Below is a small trained network, with its code and all its weights. Each question gives an input and a target symbol and asks what happens when units are switched off, that is, made to give their printed mean instead of their output.

import numpy as np


def w(rows, s, z=0):
    codes = np.array(rows[::2]) - 128.0
    scale = np.full(codes.shape[1], s)
    scale[-1] = z or s
    return codes * scale


def norm(h):
    return h / np.sqrt((h * h).mean(-1, keepdims=True) + 1e-5)


def f(y):
    return y / 2 * (1 + np.tanh(0.7978845608 * (y + 0.044715 * y**3)))


def softmax(a):
    e = np.exp(a - a.max(-1, keepdims=True))
    return e / e.sum(-1, keepdims=True)


def log_softmax(a):
    a = a - a.max(-1, keepdims=True)
    return a - np.log(np.exp(a).sum(-1, keepdims=True))


def net(x, mask):
    ids = ['αβδθλμξστφω'.index(c) for c in x.split()]
    T = len(ids)
    res = E[ids] + P[:T]
    r = norm(res)
    for j in range(2):
        rows = slice(4 * j, 4 * j + 4)
        q, k, v = (r @ M[0][rows].T for M in (Q, K, V))
        z = softmax(np.where(np.tri(T) > 0, q @ k.T / 4**0.5, -1e9)) @ v
        o = O[0][rows]
        res = res + np.where(mask[j], z, o[:, -1]) @ o[:, :-1]
    y = f(norm(res) @ A[0][:, :-1].T + A[0][:, -1])
    res = res + np.where(mask[2:18], y, B[0][:, -1]) @ B[0][:, :-1]
    return log_softmax(norm(res)[-1] @ U[:, :-1].T + U[:, -1])


Q, K, V, O, A, B = {}, {}, {}, {}, {}, {}
E = w([
[148,135,115,133,143,138,30,62],'α',
[165,4,127,214,123,27,97,202],'β',
[159,178,157,173,165,116,66,83],'δ',
[80,152,107,34,176,88,144,157],'θ',
[220,194,182,126,139,140,116,167],'λ',
[183,139,133,103,136,102,230,142],'μ',
[153,186,183,102,225,81,178,117],'ξ',
[187,171,47,183,98,136,136,112],'σ',
[180,119,82,62,117,123,115,101],'τ',
[37,202,85,109,197,63,164,161],'φ',
[69,129,120,127,124,133,204,70],'ω',
],0.027)
P = w([
[105,193,162,106,11,124,101,157],'0',
[147,160,137,118,69,114,161,122],'1',
[144,140,117,133,99,124,176,118],'2',
[141,128,103,140,120,132,188,120],'3',
[137,118,102,150,139,134,191,115],'4',
[136,107,88,151,150,138,193,124],'5',
[130,102,75,158,161,131,191,129],'6',
[137,95,73,165,171,128,194,132],'7',
[137,88,67,169,178,123,193,134],'8',
[131,88,57,179,189,120,194,142],'9',
],0.012)
Q[0] = w([
[86,91,108,85,37,143,83,123],'H0',
[157,208,133,85,77,186,130,146],'H0',
[125,145,138,61,120,115,148,166],'H0',
[116,204,186,146,184,122,106,119],'H0',
[111,2,142,157,104,243,95,138],'H1',
[55,97,163,153,151,228,99,155],'H1',
[87,110,161,78,141,193,70,161],'H1',
[86,83,141,129,191,225,183,170],'H1',
],0.0097)
K[0] = w([
[116,140,103,80,137,163,102,90],'H0',
[149,179,130,129,88,159,138,158],'H0',
[111,145,129,77,143,122,166,159],'H0',
[105,169,175,171,155,114,127,131],'H0',
[105,193,92,99,116,229,150,68],'H1',
[81,216,136,88,129,151,166,105],'H1',
[141,229,135,79,152,177,162,83],'H1',
[74,115,170,143,86,11,155,118],'H1',
],0.011)
V[0] = w([
[72,130,108,134,192,166,124,58],'H0',
[107,177,163,52,203,96,179,102],'H0',
[101,254,86,128,170,205,158,107],'H0',
[144,196,142,21,121,174,59,71],'H0',
[142,87,136,156,80,89,67,141],'H1',
[53,139,121,127,89,152,152,62],'H1',
[129,23,121,97,87,139,166,93],'H1',
[95,76,136,184,138,90,158,160],'H1',
],0.0094)
O[0] = w([
[181,148,171,88,99,147,150,186,57],'H0',
[148,128,86,152,91,208,24,155,107],'H0',
[25,78,254,139,64,189,111,228,255],'H0',
[159,13,160,93,209,188,61,215,56],'H0',
[111,105,172,115,106,233,133,189,191],'H1',
[208,211,84,200,85,36,180,118,60],'H1',
[98,82,202,220,53,93,129,165,123],'H1',
[164,44,164,181,120,186,152,179,160],'H1',
],0.0082,0.0042)
A[0] = w([
[105,177,103,160,136,133,162,141,109],'N0',
[188,143,187,111,91,92,128,209,142],'N1',
[150,193,119,142,47,132,3,112,115],'N2',
[104,145,140,160,156,196,112,138,75],'N3',
[166,67,110,129,226,53,34,173,101],'N4',
[41,145,91,55,123,103,116,138,153],'N5',
[88,67,148,177,128,179,104,72,136],'N6',
[175,52,156,135,158,117,67,214,118],'N7',
[105,130,186,105,184,82,171,141,88],'N8',
[118,172,184,24,76,99,138,113,100],'N9',
[142,149,188,63,128,66,165,161,126],'N10',
[126,115,138,119,199,210,141,88,7],'N11',
[117,200,113,130,196,65,90,165,96],'N12',
[38,134,146,94,166,77,87,9,90],'N13',
[174,100,68,177,135,60,124,97,148],'N14',
[201,119,79,101,42,137,73,130,145],'N15',
],0.016,0.012)
B[0] = w([
[125,103,143,154,107,70,136,114,249],'N0',
[149,144,95,57,220,181,103,107,152],'N1',
[194,106,50,18,253,205,103,135,184],'N2',
[102,165,111,155,84,118,111,141,151],'N3',
[43,159,158,244,34,106,211,135,201],'N4',
[194,162,88,114,174,120,135,102,187],'N5',
[153,162,100,69,162,122,37,119,191],'N6',
[138,152,132,150,63,24,183,92,183],'N7',
[162,142,115,105,149,192,46,170,154],'N8',
[177,98,68,68,223,173,135,119,158],'N9',
[134,105,87,120,163,146,48,111,162],'N10',
[82,47,150,192,111,35,181,108,146],'N11',
[157,113,81,88,112,76,206,70,169],'N12',
[230,113,65,22,229,199,92,148,158],'N13',
[92,169,159,122,83,90,190,95,254],'N14',
[164,98,112,74,223,172,56,134,189],'N15',
],0.014,0.0084)
U = w([
[185,136,80,76,190,129,154,93,220],'α',
[115,135,99,150,71,43,214,83,151],'β',
[123,157,154,155,135,91,53,59,44],'δ',
[71,142,111,50,87,123,137,198,119],'θ',
[202,177,210,118,104,150,130,131,100],'λ',
[149,74,155,111,120,194,249,173,4],'μ',
[136,96,168,205,207,123,140,126,75],'ξ',
[156,133,56,195,56,191,101,132,97],'σ',
[167,32,129,80,53,95,117,112,73],'τ',
[49,193,97,149,178,133,151,204,44],'φ',
[1,94,119,84,109,178,131,65,42],'ω',
],0.0093,0.0036)

Each question gives the input, a string of symbols that net reads in full, and the target symbol t.
The units are the heads (4 rows each of Q, K, V and O) and the neurons (one row each of A and B). Each row of codes is followed by its name. A weight is (code - 128) times the scale printed after its matrix; where a second scale follows, it is the last column's (O, A, B and U).
mask holds one flag per unit, heads first, then neurons. A switched-off unit (its flag False) gives its mean, the last column of its rows in O or B, instead of its output. The means were averaged over made-up inputs and are rounded, as every weight is.
A unit's drop is (log p(t) with every unit on - log p(t) with that unit switched off) / (log p(t) with every unit on - log p(t) with every unit switched off).
The circuit of an input: a set's keep is (log p(t) with only the set's units on - log p(t) with every unit switched off) / (log p(t) with every unit on - log p(t) with every unit switched off). Starting from the 12 units with the biggest drops (on a tie, the unit counted first), units are removed one at a time, each time the one whose removal leaves the highest keep (on an exact tie, the one counted first), for as long as the keep stays at least 0.8.
circuit, biggest first: the units of the circuit, biggest drop first
unit that matters most: the unit with the biggest drop
top k neurons: the k neurons with the biggest drops, biggest first
which heads matter: for each layer, one digit per head in row order, 1 if its drop is at least 0.15 and else 0, layers parted by /
input ξ σ ξ ω, target α: unit that matters most : H1
input ξ σ μ θ ω φ σ θ, target β: top 3 neurons : (N4, N2, N12)
input δ μ θ σ ω μ, target β: which heads matter : 11
input ω σ θ α ω α δ ξ φ δ, target β: which heads matter : 11
input σ σ σ λ λ, target β: circuit, biggest first : (H0, N7)
input δ σ ω, target α: which heads matter : 00
input δ σ α σ μ μ μ μ, target β: which heads matter : 10
input σ φ ξ β σ, target σ: which heads matter : 01
input σ ξ σ β τ, target τ: circuit, biggest first : (H1, N7, N6)
input ξ θ ξ δ τ σ β ω, target ω: circuit, biggest first : (H1, N6, N2)
input φ ξ ξ, target β: circuit, biggest first : (H0, H1, N4, N12)
input α σ λ, target α: which heads matter : 01
input μ ξ σ λ σ σ ξ φ, target α: top 2 neurons : (N5, N13)
input ω σ λ, target α: unit that matters most : N1
input δ ω τ ω τ, target β: top 2 neurons : (N4, N7)
input α ω θ θ ξ σ α, target β: top 2 neurons : (N4, N7)
input τ ω σ, target α: top 2 neurons : (N15, N2)
input ω μ φ σ ω ω μ β σ, target σ: top 3 neurons : (N6, N7, N4)
input φ σ σ β μ σ θ, target θ: top 2 neurons : (N7, N4)
input ω σ ω ω μ σ, target β: unit that matters most : H0
input φ τ σ, target α: top 2 neurons : (N2, N15)
input ξ λ δ, target α: top 2 neurons : (N2, N13)
